Below is a small trained network, with its code and all its weights. Each question gives an input and a target symbol and asks what happens when units are switched off, that is, made to give their printed mean instead of their output.

import numpy as np


def w(rows, s, z=0):
    codes = np.array(rows[::2]) - 128.0
    scale = np.full(codes.shape[1], s)
    scale[-1] = z or s
    return codes * scale


def norm(h):
    return h / np.sqrt((h * h).mean(-1, keepdims=True) + 1e-5)


def f(y):
    return y / 2 * (1 + np.tanh(0.7978845608 * (y + 0.044715 * y**3)))


def softmax(a):
    e = np.exp(a - a.max(-1, keepdims=True))
    return e / e.sum(-1, keepdims=True)


def log_softmax(a):
    a = a - a.max(-1, keepdims=True)
    return a - np.log(np.exp(a).sum(-1, keepdims=True))


def net(x, mask):
    ids = ['αβθξτω'.index(c) for c in x.split()]
    T = len(ids)
    res = E[ids] + P[:T]
    r = norm(res)
    for j in range(2):
        rows = slice(3 * j, 3 * j + 3)
        q, k, v = (r @ M[0][rows].T for M in (Q, K, V))
        z = softmax(np.where(np.tri(T) > 0, q @ k.T / 3**0.5, -1e9)) @ v
        o = O[0][rows]
        res = res + np.where(mask[j], z, o[:, -1]) @ o[:, :-1]
    y = f(norm(res) @ A[0][:, :-1].T + A[0][:, -1])
    res = res + np.where(mask[2:6], y, B[0][:, -1]) @ B[0][:, :-1]
    return log_softmax(norm(res)[-1] @ U[:, :-1].T + U[:, -1])


Q, K, V, O, A, B = {}, {}, {}, {}, {}, {}
E = w([
[2,90,174,109,155,74],'α',
[193,137,62,186,173,175],'β',
[129,150,120,157,171,164],'θ',
[158,174,108,75,117,194],'ξ',
[202,183,217,199,112,33],'τ',
[134,116,64,129,100,91],'ω',
],0.0056)
P = w([
[113,176,3,162,129,125],'0',
[159,153,48,113,125,133],'1',
[169,130,86,115,144,113],'2',
[171,124,112,110,133,122],'3',
[159,118,132,101,131,119],'4',
[151,109,145,112,118,134],'5',
[144,103,171,121,112,130],'6',
[145,94,189,117,101,152],'7',
[155,92,195,126,94,200],'8',
],0.0043)
Q[0] = w([
[237,154,136,54,113,207],'h0',
[199,167,64,85,76,122],'h0',
[28,88,186,196,180,96],'h0',
[121,156,220,166,239,205],'h1',
[100,104,115,137,167,65],'h1',
[200,157,69,42,1,155],'h1',
],0.0053)
K[0] = w([
[78,57,236,117,54,114],'h0',
[105,34,116,124,21,75],'h0',
[114,222,85,153,232,187],'h0',
[23,7,206,58,113,99],'h1',
[210,77,16,35,113,62],'h1',
[166,238,116,129,252,242],'h1',
],0.0042)
V[0] = w([
[125,210,196,227,171,97],'h0',
[127,35,91,165,27,63],'h0',
[118,119,141,82,197,218],'h0',
[189,109,31,123,71,96],'h1',
[124,42,98,117,85,120],'h1',
[253,94,146,42,35,108],'h1',
],0.0047)
O[0] = w([
[254,233,212,138,158,99,30],'h0',
[3,23,215,218,127,56,114],'h0',
[191,100,64,47,123,218,121],'h0',
[71,51,156,205,52,89,254],'h1',
[69,43,104,190,105,162,81],'h1',
[117,143,65,233,51,140,149],'h1',
],0.0045,0.0028)
A[0] = w([
[158,188,127,24,155,212,78],'n0',
[76,73,253,142,49,89,7],'n1',
[197,192,147,157,203,181,58],'n2',
[66,50,145,217,47,104,253],'n3',
],0.0048,0.0015)
B[0] = w([
[146,52,241,138,116,160,213],'n0',
[105,3,84,198,78,176,168],'n1',
[72,51,179,203,128,116,140],'n2',
[31,11,222,185,171,164,255],'n3',
],0.0039,0.0043)
U = w([
[33,203,95,7,194,20,106],'α',
[177,142,37,185,212,98,5],'β',
[214,115,226,68,226,160,123],'θ',
[195,142,24,57,39,228,225],'ξ',
[185,245,228,213,73,27,163],'τ',
[4,24,176,233,55,108,167],'ω',
],0.0047,0.003)

Each question gives the input, a string of symbols that net reads in full, and the target symbol t.
The units are the heads (3 rows each of Q, K, V and O) and the neurons (one row each of A and B). Each row of codes is followed by its name. A weight is (code - 128) times the scale printed after its matrix; where a second scale follows, it is the last column's (O, A, B and U).
mask holds one flag per unit, heads first, then neurons. A switched-off unit (its flag False) gives its mean, the last column of its rows in O or B, instead of its output. The means were averaged over made-up inputs and are rounded, as every weight is.
A unit's drop is (log p(t) with every unit on - log p(t) with that unit switched off) / (log p(t) with every unit on - log p(t) with every unit switched off).
The circuit of an input: a set's keep is (log p(t) with only the set's units on - log p(t) with every unit switched off) / (log p(t) with every unit on - log p(t) with every unit switched off). Starting from all 6 units, units are removed one at a time, each time the one whose removal leaves the highest keep (on an exact tie, the one counted first), for as long as the keep stays at least 0.8.
units of the circuit, in order: the units of the circuit, biggest drop first
most important unit: the unit with the biggest drop
k most important neurons: the k neurons with the biggest drops, biggest first
drop of u: that unit's drop, to one decimal
input ξ ω ξ τ ξ, target τ: units of the circuit, in order -> h0, n3
input ξ ξ τ τ θ θ, target τ: units of the circuit, in order -> h0, n3, n2
input α τ ξ α ξ α θ ξ β, target θ: most important unit -> h1
input α ξ α τ ξ, target τ: units of the circuit, in order -> h0, n3, n1
input ξ ξ ξ β α, target α: 2 most important neurons -> n3, n1
input ξ ξ ξ ξ α, target α: 2 most important neurons -> n1, n3
input ξ ω τ θ β, target τ: 3 most important neurons -> n1, n3, n0
input θ ω ω τ θ θ, target τ: 2 most important neurons -> n3, n1
input θ ξ ξ ξ β, target ξ: drop of h0 -> 0.9
input ξ β α θ, target θ: drop of h1 -> 0.6
input ξ θ ξ ξ τ θ α ξ, target θ: drop of n2 -> 0.0
input ω ξ θ ξ α, target θ: drop of n3 -> -0.1
